Each row of numbers stands for one thing and depends on some of the facts below. Use the named rows to name the rest.

There are 3 kinds of fact about the things: Ξ, π, Λ.
travar Ξ:truneli
mevos Ξ:lotre π:116 Λ:357
klumustek Ξ:drises π:116 Λ:670
paklem Ξ:griplik π:116 Λ:670
noki Ξ:pogror π:116 Λ:737
paben Ξ:klevonil π:116 Λ:262
rezo Ξ:drises π:210 Λ:474
netrak Ξ:drises π:116 Λ:722
rofik Ξ:besta
potu Ξ:besta
peskom Ξ:tadidim π:116
pliskol Ξ:pluvo
mado Ξ:stapla π:116
velupla Ξ:skudil π:210 Λ:809
nafis Ξ:pogror π:116 Λ:772
matri Ξ:surak π:116 Λ:722
flekor Ξ:pliskol π:41 Λ:474
ralo Ξ:bubrika π:210 Λ:474
mutrur Ξ:briskom π:116 Λ:722
brebrik Ξ:kedrun π:116 Λ:262
rebi Ξ:tili π:41
kliklel Ξ:grita π:210 Λ:670
grabu Ξ:nazol
dosok Ξ:tegre π:41 Λ:234
plebra Ξ:potu π:210 Λ:430
mubu Ξ:dreles π:41 Λ:430
briskom Ξ:lotre
brafin Ξ:skebin π:116
pabebrul Ξ:pliskol π:210
klama Ξ:dribrol π:41 Λ:722
klevonil Ξ:skudil
drabril Ξ:lotre π:41 Λ:430
kliklek Ξ:grabu π:210 Λ:670
druzol Ξ:rudrum π:116 Λ:722
gisin Ξ:rudrum π:116
nogros Ξ:tadidim π:41
tadidim Ξ:tegre
kivivus Ξ:dribrol π:116 Λ:670
storek Ξ:potu π:210 Λ:474
pogror Ξ:varo
beme Ξ:besta π:41 Λ:280
graskur Ξ:briskom π:41 Λ:430
groplel Ξ:tili π:210 Λ:295
flunos Ξ:dribrol π:116 Λ:474
stapla Ξ:pluvo
vidru Ξ:stapak π:210 Λ:670
seson Ξ:besta
musal Ξ:nazol
sametro Ξ:dribrol π:116 Λ:262
skebin Ξ:skudil
stato Ξ:pogror π:41
kloplogu Ξ:pogror π:116 Λ:508
stabil Ξ:tili π:41
tili Ξ:drises
fofi Ξ:dribrol π:41 Λ:772
tridrogru Ξ:musal π:116 Λ:809
gesol Ξ:rudrum π:116 Λ:809
stapak Ξ:nazol
bitar Ξ:kletri π:210 Λ:772
vadras Ξ:musal π:116 Λ:722
gunen Ξ:lurus π:41 Λ:809
rudrum Ξ:skudil
trutal Ξ:grita π:210
dizor Ξ:lurus
zazin Ξ:lotre π:41 Λ:234
vimi Ξ:dreles π:210
skotrato Ξ:truneli π:116 Λ:737
durer Ξ:briskom π:41 Λ:174
kedrun Ξ:nazol
trastak Ξ:stapak π:116 Λ:722
nugrostuk Ξ:dreles π:116 Λ:357
zostu Ξ:skebin π:210 Λ:474
dabru Ξ:pluvo
fugobil Ξ:tili π:210 Λ:670
sada Ξ:travar π:116 Λ:430
fonosi Ξ:pogror π:210 Λ:234
bubrika Ξ:lurus
skeguk Ξ:lurus π:116 Λ:174
ploskos Ξ:tili π:41 Λ:722
meska Ξ:stapla π:210
plugok Ξ:pluvo
seplan Ξ:bubrika π:116 Λ:508
grezol Ξ:travar π:116 Λ:670
bepu Ξ:besta π:41 Λ:722
griplik Ξ:truneli
motri Ξ:dribrol π:41 Λ:430
zuplos Ξ:grita π:116 Λ:234
vazen Ξ:seson π:41 Λ:722
gusom Ξ:tadidim π:210 Λ:474
surak Ξ:lotre
trovo Ξ:griplik π:116 Λ:430
simi Ξ:stapla π:210
seflum Ξ:drises π:116 Λ:262
labro Ξ:skudil π:116 Λ:280
kofem Ξ:tili π:41 Λ:234
rezun Ξ:dribrol π:41 Λ:295
graskek Ξ:plugok π:116 Λ:722
pladre Ξ:klevonil π:116 Λ:357
musu Ξ:dabru π:210 Λ:809
debrer Ξ:klevonil π:41 Λ:295
dresogun Ξ:griplik π:116
kluflu Ξ:grita π:116 Λ:722
nubis Ξ:briskom π:116 Λ:772
kletri Ξ:drises
ratrul Ξ:lotre π:41 Λ:474
vaklil Ξ:surak π:41 Λ:280
mobak Ξ:drises
geta Ξ:skebin π:210 Λ:295
pustes Ξ:briskom π:116 Λ:670
dribrol Ξ:lotre
gramom Ξ:dribrol π:116 Λ:809
motro Ξ:grita π:41 Λ:430
grobro Ξ:dreles π:210
breflaklo Ξ:stapla π:116 Λ:474
pliskogok Ξ:musal π:41 Λ:474
kopler Ξ:musal π:116 Λ:670
gemupla Ξ:tili π:116 Λ:809
lovek Ξ:tegre
kagel Ξ:dreles π:210 Λ:737
trudanon Ξ:griplik π:41 Λ:280
lozovin Ξ:dreles π:116 Λ:262
grita Ξ:lurus
fikladrin Ξ:drises π:210 Λ:234
loklaken Ξ:truneli π:116 Λ:722
brotir Ξ:lovek π:116 Λ:772
klibri Ξ:stapla π:210 Λ:722
flegros Ξ:rofik π:210 Λ:174
mekofar Ξ:skebin π:41 Λ:430
flakor Ξ:musal π:116 Λ:737
leza Ξ:musal π:41 Λ:357
pepon Ξ:briskom π:41 Λ:809
viplim Ξ:surak π:41 Λ:430
dastir Ξ:dribrol π:41

Named rows:
dresogun: 3 13 -8 -4 -6 -4 4 -2 3 3 2 -4 20 6 5 7 -1 -1 -7 12 3 6 1 8 5 -1 -1 -12 2 9 -1 6 6 -1 4 2 0
gesol: -9 2 -25 -31 11 0 7 0 -2 3 21 -19 4 -15 19 22 29 -38 4 31 12 2 9 19 12 10 6 -9 24 13 15 11 -7 12 -3 3 2
mado: 1 12 -7 -8 0 -8 -20 -10 9 -1 3 -1 19 10 -5 12 13 10 -11 6 0 0 9 20 19 31 5 10 -5 19 -5 3 38 -14 10 0 -12
kloplogu: 3 8 -7 -7 -4 -6 -2 -7 2 9 -5 -14 19 1 4 2 1 5 -6 13 1 7 6 0 2 10 -3 -15 9 12 -1 7 -5 -7 5 12 -2
mutrur: 10 -1 28 18 4 12 5 3 -1 5 -5 -12 -7 -7 1 -26 15 5 -17 25 -19 19 -9 8 13 20 -10 -7 21 24 -16 7 -11 3 5 21 10
labro: 6 12 -15 -4 6 -9 0 0 12 11 8 -3 15 10 3 17 9 -17 -4 8 5 14 -2 24 9 1 -13 -11 15 17 15 7 -3 11 -18 6 -9
vimi: -4 5 -5 -3 10 0 -9 4 0 -9 -8 2 6 -3 16 5 7 10 -5 1 19 15 6 12 -2 -1 -1 -11 1 -1 -4 -9 0 5 -6 -6 -8
kliklek: 3 7 10 -18 30 35 -3 -12 -5 2 -29 -2 7 -4 -3 18 -8 16 -19 2 27 14 8 19 -9 -11 10 -22 8 -7 -10 8 -5 -4 -9 -7 -15
pabebrul: -6 4 -6 -7 11 -7 -27 -2 4 -14 -10 6 10 1 5 8 17 22 -7 -3 17 9 14 21 11 25 7 6 -6 6 -8 -12 27 -8 1 -8 -18
fugobil: 22 22 -14 7 24 12 -7 -9 -7 -12 10 -18 -20 -18 5 6 -14 9 -13 -8 38 35 21 0 -9 5 -28 -26 -13 -15 -9 -2 3 8 13 2 -12
debrer: -3 0 -11 -15 12 11 -3 18 -6 12 16 -7 4 -28 -2 26 18 -37 9 24 33 11 9 29 16 -1 -3 -6 24 8 17 -6 -6 13 -2 -11 -18
rezun: 3 -22 36 17 14 27 4 21 -8 2 9 -1 -9 -29 6 -10 11 -21 -5 17 19 -1 -4 12 10 -2 -13 4 14 17 -15 -1 13 -1 13 -15 9
mubu: 8 2 5 7 -2 3 -13 12 2 19 -5 0 17 -8 -10 11 -8 2 -2 1 23 11 4 10 4 -4 -16 -9 4 8 0 -8 -1 -6 1 -6 -21
flekor: -9 10 2 -1 -19 -17 -39 14 4 18 4 18 14 2 10 17 16 10 -2 -1 -7 0 -13 20 13 19 -2 21 -27 21 -5 -27 21 -7 0 -16 -28
kofem: 32 24 -5 15 6 11 -3 8 2 11 20 -11 -12 -22 -14 19 -23 -4 -8 -13 39 30 10 8 -2 -4 -44 -19 -17 -2 -10 2 10 5 12 -3 -24
dastir: 5 -23 36 23 7 14 -6 20 -1 13 2 1 -4 -18 7 -13 10 -11 -6 9 8 2 -10 8 6 -1 -23 4 11 23 -12 -6 1 -3 1 -8 3
truneli: -4 9 0 -4 -2 -6 -3 6 8 8 -6 -5 7 1 5 9 2 -1 -1 7 18 14 2 11 6 -1 3 -14 -3 4 -5 -6 3 -4 1 -8 -5
lotre: -1 -3 16 7 6 1 -3 7 8 9 -4 -5 -1 0 9 -2 7 -5 -4 8 13 11 -3 9 6 2 -4 -9 3 12 -8 -5 4 -4 -1 -7 3
rudrum: -5 6 -10 -9 9 -8 -7 6 9 15 1 -9 4 0 5 17 14 -19 4 14 21 18 4 22 12 4 -1 -14 14 8 14 -9 -10 7 -13 -4 -11
musal: -4 10 12 -21 8 17 -3 -4 5 23 -19 -3 2 2 5 25 -4 4 -13 5 13 7 -8 14 -5 -9 13 -17 -8 5 -12 5 -5 -9 -10 -12 -8

Name these rows:
No name comes twice in this set of rows, the named rows included.
10 15 12 -23 21 40 7 -23 -2 20 -22 -9 15 3 -13 26 -16 4 -25 11 10 4 -1 17 -5 -11 11 -21 10 5 -8 28 -2 -9 -3 0 -8 | kopler
13 21 -17 -4 20 13 -1 -4 -11 -19 22 -15 -26 -25 22 11 -5 -3 -10 -3 35 26 14 2 -9 2 -18 -20 -23 -14 -14 -2 9 12 16 -9 -4 | groplel
-17 -4 -10 -27 11 0 -17 1 -4 -25 0 -4 1 -18 19 12 29 10 -2 7 22 -1 20 16 11 28 20 7 -6 4 -17 -3 30 -9 11 -11 -7 | musu
1 -5 26 26 2 -4 -8 4 3 13 10 10 -1 17 32 -18 15 -10 -14 10 -30 1 -33 8 3 1 -18 8 -5 30 -4 -8 1 8 -12 -4 17 | flunos
-9 8 6 -47 10 34 11 -14 -8 14 -8 -11 4 -12 19 33 4 -7 -18 19 1 -12 -7 9 -10 -7 23 -12 -4 10 -19 30 -1 -8 0 -6 6 | tridrogru
6 -1 19 -23 6 25 -5 5 10 34 -25 1 14 -9 -6 38 -13 9 -13 -13 21 -2 -6 15 -14 -21 -9 -14 -1 13 -15 18 -7 -14 -22 -9 -24 | leza
-9 14 18 -21 -9 19 -20 7 -5 43 -15 17 8 0 20 34 -2 5 -15 1 -12 -2 -35 16 -13 -20 4 0 -26 14 -11 -9 -17 -1 -21 -19 -23 | pliskogok
3 22 -2 -9 -9 -4 -16 -6 3 1 -8 -9 10 -1 -14 2 17 24 -13 19 -11 18 9 19 24 43 10 1 3 18 -13 3 15 -8 14 19 -17 | graskek
-7 19 -8 -4 -13 -23 -31 -7 9 8 7 14 18 24 14 13 18 12 -12 3 -23 -1 -12 20 16 28 4 19 -25 25 -1 -13 32 -6 0 -7 -14 | breflaklo
4 25 14 -29 2 32 3 -15 -5 25 -27 -10 4 -4 -5 19 -2 19 -26 20 -16 14 -12 15 -2 5 17 -20 4 11 -19 21 -23 -4 -6 16 -12 | vadras
20 30 -4 2 -13 7 -11 11 -10 16 13 -21 -25 -37 -2 8 -6 11 -7 6 12 37 4 -4 0 19 -29 -18 -20 1 -20 -7 -19 7 20 16 -24 | ploskos
-5 14 -1 -9 3 -4 -29 1 1 -15 -19 -1 2 -9 -7 -1 25 39 -11 8 5 25 16 23 20 45 14 4 0 7 -17 -14 14 -7 6 11 -27 | klibri
11 23 -22 -18 2 6 8 -9 -9 -5 36 -28 -21 -25 27 16 -1 -16 -9 9 13 10 8 -11 -6 11 -17 -16 -24 2 -16 17 10 4 25 4 9 | gemupla
15 32 -8 -3 -7 3 1 -5 -4 6 6 -20 -8 -11 0 1 0 11 -15 16 -6 31 2 3 6 21 -12 -20 -5 7 -13 7 -13 6 13 24 -8 | netrak
8 -17 33 25 4 7 -6 23 7 14 1 6 0 -12 4 -7 7 -7 -5 -1 9 6 -11 13 6 -5 -28 3 8 24 -12 -3 4 -1 -8 -8 -4 | vaklil

Now the same things, written a new way:
Some rows with their names:
trastak: 2 -11 -1 -10 -3 3 4 3 -2 -14 -2 3 -3 14 10 -11 3 2 3 13 3 -9 6 9 -11 6
mevos: -11 18 -13 -12 14 -10 -6 1 13 6 3 10 -11 1 7 -1 9 5 -5 -6 -10 2 -23 -9 -5 -7
lotre: -26 15 -9 5 12 -24 3 -7 9 6 -5 5 -3 -3 -3 4 -1 6 4 -5 -1 7 -12 -28 -9 -9
drabril: -14 25 -14 -6 18 -6 -13 16 1 1 7 5 6 -5 4 -4 6 7 7 -5 -20 -7 -28 -9 0 -11
brebrik: 7 -13 6 -5 -7 -8 10 -1 -4 -6 -6 -3 -4 12 3 -5 7 6 -4 12 2 -3 2 14 -5 4
seplan: 10 -3 3 -1 -2 2 7 5 -1 0 -4 -2 -3 0 -2 0 5 -3 -5 1 -7 -4 -4 9 3 7
loklaken: 7 -6 -1 -8 -2 8 3 -2 -4 2 -1 0 1 8 1 -8 4 -1 -1 1 1 -2 1 0 -1 4
lozovin: 8 -9 4 -2 -5 -7 9 -4 -4 5 -6 -5 -2 7 -3 -3 7 5 -6 4 -1 1 -3 7 -1 3
sametro: -13 3 -2 -17 15 -32 -1 -9 -1 11 12 -2 1 -4 -8 -9 5 2 -20 2 1 5 -30 2 -13 3
pogror: -9 -1 2 11 -4 -4 10 -5 1 -1 -7 2 2 -6 -4 7 -8 -4 6 -2 6 3 10 -9 -3 2
dresogun: 10 -6 1 -6 -2 3 4 -1 2 0 -1 -1 -7 6 1 1 4 0 -5 1 1 1 1 5 0 5
kliklek: 3 -6 1 5 -5 1 -7 10 2 -14 -1 -4 8 -7 7 -14 2 0 -2 12 -4 -10 4 15 5 -6
lurus: -7 -2 2 12 -5 -3 11 -5 1 -1 -8 2 3 -6 -5 7 -8 -4 6 -2 7 2 11 -8 -2 3
vimi: 5 -1 4 1 -3 0 -9 -4 0 -1 -3 -2 -7 1 -3 0 -2 -5 -2 4 3 1 2 4 2 -3
stabil: 9 -4 5 -3 -2 3 -4 3 -7 -6 2 -4 -3 9 0 9 -1 6 4 3 3 1 5 9 1 3
paklem: 8 -8 -2 0 -2 4 5 9 4 -3 2 -3 11 -6 6 -10 8 3 -7 0 -8 -6 -3 9 8 0
labro: 9 -16 4 -6 -8 -1 11 -6 -12 5 -4 -9 8 13 -4 -17 9 8 -4 7 3 -1 0 2 -1 1
klibri: 8 -3 3 -5 -5 9 -9 -2 -7 -2 -1 -2 -3 6 -2 -11 -1 -4 1 7 4 -5 2 5 1 -4
seflum: 11 -11 7 -2 -8 -3 11 -5 -6 6 -6 -6 -1 7 -4 -3 6 4 -5 3 1 2 1 9 1 4
grezol: 8 -8 -2 1 -3 5 5 9 3 -2 1 -4 12 -7 5 -11 7 3 -8 0 -9 -5 -3 8 8 0

Name these rows:
No name comes twice in this set of rows, the named rows included.
7 -3 1 5 -5 4 -8 8 1 -5 2 -6 8 -9 2 -12 3 -1 -6 5 -5 -7 -1 12 11 -7 | kliklel

The same things again, as new rows of numbers:
Some things and their rows:
mutrur: -3 -6 -9 8 -7 -3 12 -18 -5 -15 -8 2 -9 19 4 0 5 -4 6 -2 13 0 -10 -10 25 -10 -14 7 9
nubis: 6 5 -10 18 -13 5 4 -20 1 -7 -7 8 1 0 3 9 11 -5 12 11 21 -6 -9 -4 7 1 -3 18 2
sada: -4 -6 -2 -4 -3 1 -1 -2 -8 -8 0 3 -16 0 -6 -8 0 0 3 5 5 9 7 -3 5 -12 5 3 3
pluvo: 1 9 -11 8 2 -7 -14 -10 -1 -4 -4 -11 -9 -8 -2 10 2 7 -1 3 -11 4 10 6 -14 -2 -2 2 -7
kagel: 6 6 7 -6 4 9 -1 -9 -3 3 -3 -1 -8 -2 -1 -2 -4 8 -12 5 -11 8 -1 -1 3 -3 -11 -18 -9
lovek: 1 6 -9 11 3 2 -11 -11 -3 -2 2 -7 -4 -6 -7 3 4 10 1 0 -8 0 9 3 -7 -2 1 -2 -9
brotir: 0 1 -5 10 -11 5 -7 -2 1 -2 3 7 -4 -4 -3 2 3 1 7 11 6 5 5 3 -5 1 14 13 1
varo: 1 6 -9 11 3 2 -11 -11 -3 -2 2 -7 -4 -5 -8 3 4 11 1 1 -9 0 9 4 -7 -2 1 -2 -9
mevos: -1 -2 -6 6 -11 1 3 -17 -4 -10 -9 5 -6 3 0 -2 6 -8 6 4 19 1 -1 -3 13 -12 0 11 3
fonosi: 5 0 7 -3 -7 12 -2 -15 -5 -6 1 -1 -5 1 -2 -1 1 3 -9 4 -2 11 3 -1 -6 -9 1 -8 -5
gramom: 5 9 -9 11 0 1 9 -14 -1 -2 -13 6 -7 5 5 6 7 1 6 8 12 -6 -12 -7 23 2 -20 2 1
ralo: 10 5 0 -9 3 17 -9 -18 0 0 -2 -3 -15 -14 -16 -28 5 5 -5 -1 21 9 0 -4 -14 -3 6 -20 -5
zuplos: 1 1 0 -2 3 17 -4 2 -11 -3 2 3 -25 1 -14 -11 13 11 3 6 16 13 9 -17 3 -3 10 -6 6
drabril: -6 5 -2 2 0 8 4 -18 -9 -18 -2 -5 4 4 8 -10 8 -3 -3 2 12 -6 1 -5 2 -14 -9 5 4
vazen: -14 -2 -2 -1 1 4 -2 -2 -5 -16 7 -9 -1 16 6 -15 2 2 -8 -5 -4 4 8 -3 2 -11 1 -1 9
rezo: 10 -7 -2 -6 -4 17 -15 -19 1 1 0 -1 1 -23 -6 -15 -14 -9 -7 3 5 1 1 15 -1 -15 -5 -12 -7
rezun: -1 11 -10 9 14 4 13 -11 -3 -12 1 -5 0 13 14 -4 4 11 -2 3 -4 -13 -17 -9 11 6 -35 -6 6
trastak: -22 8 5 4 -12 -11 12 7 0 -10 12 7 -11 10 -10 -4 -3 3 -2 -10 -6 8 -3 11 17 -20 1 4 0
groplel: 8 -20 -7 5 3 25 -12 -1 2 0 22 -4 -1 0 3 2 -26 6 -7 1 -31 4 -8 12 16 -4 -24 -21 5
paklem: -1 -2 -8 15 -9 5 -4 5 3 -5 12 5 -7 9 -2 6 2 10 8 9 -5 8 0 -2 -5 10 10 11 7

Which thing is each row?
No name comes twice in this set of rows, the named rows included.
-6 -14 3 -8 7 -5 3 -13 -13 -12 -2 3 19 12 9 -25 -4 2 -6 9 -15 -8 17 -5 -3 -9 13 5 -9 | mekofar
7 -5 3 -1 0 0 0 -15 0 3 -4 4 8 11 3 -8 -7 8 -10 7 -20 3 1 -1 1 5 2 -11 -13 | velupla
7 -11 4 0 -9 24 -10 -14 -5 -4 7 -1 1 -5 0 3 -8 -3 -9 4 -7 8 5 5 4 -15 -3 -8 -2 | fikladrin
-5 -25 -2 -5 -1 -16 7 -7 -9 -8 -4 9 3 25 2 -17 -10 2 1 6 -19 2 11 -7 17 -5 14 5 -4 | druzol
9 -13 -3 13 -19 30 -19 -15 5 -1 14 0 13 -9 1 6 -10 -6 -3 6 -5 4 2 13 -4 -7 6 0 1 | bitar
3 -11 -1 -2 7 -11 3 -2 -5 6 -9 13 5 11 3 -11 -9 8 1 15 -21 -3 10 -4 15 6 9 1 -12 | gesol
1 14 -8 19 -8 13 3 -24 0 -14 -4 -1 15 2 13 2 17 -4 3 7 21 -14 -7 -4 -5 1 -6 15 3 | fofi
9 -21 -8 20 -18 33 -18 -8 6 -3 27 -1 14 1 5 13 -16 0 -3 5 -19 5 -3 13 2 -1 0 -1 7 | fugobil
9 -17 0 -5 11 -9 10 -11 -3 -1 4 6 8 22 5 -15 -17 18 -8 8 -40 0 -4 -4 1 11 -5 -15 -14 | geta
12 -12 3 -13 3 -7 0 -27 -4 2 -13 8 14 -6 -2 -29 -12 -2 -7 10 -8 -5 6 4 -8 -5 11 -8 -23 | zostu
1 -13 -11 19 -12 16 -11 5 3 -3 18 6 1 3 2 11 -8 3 8 10 -11 4 1 7 6 3 5 11 9 | klumustek
-1 17 -5 11 6 9 5 -16 -1 -7 -8 -4 6 6 13 -2 11 3 -3 5 9 -13 -8 -6 11 2 -21 -1 2 | pepon

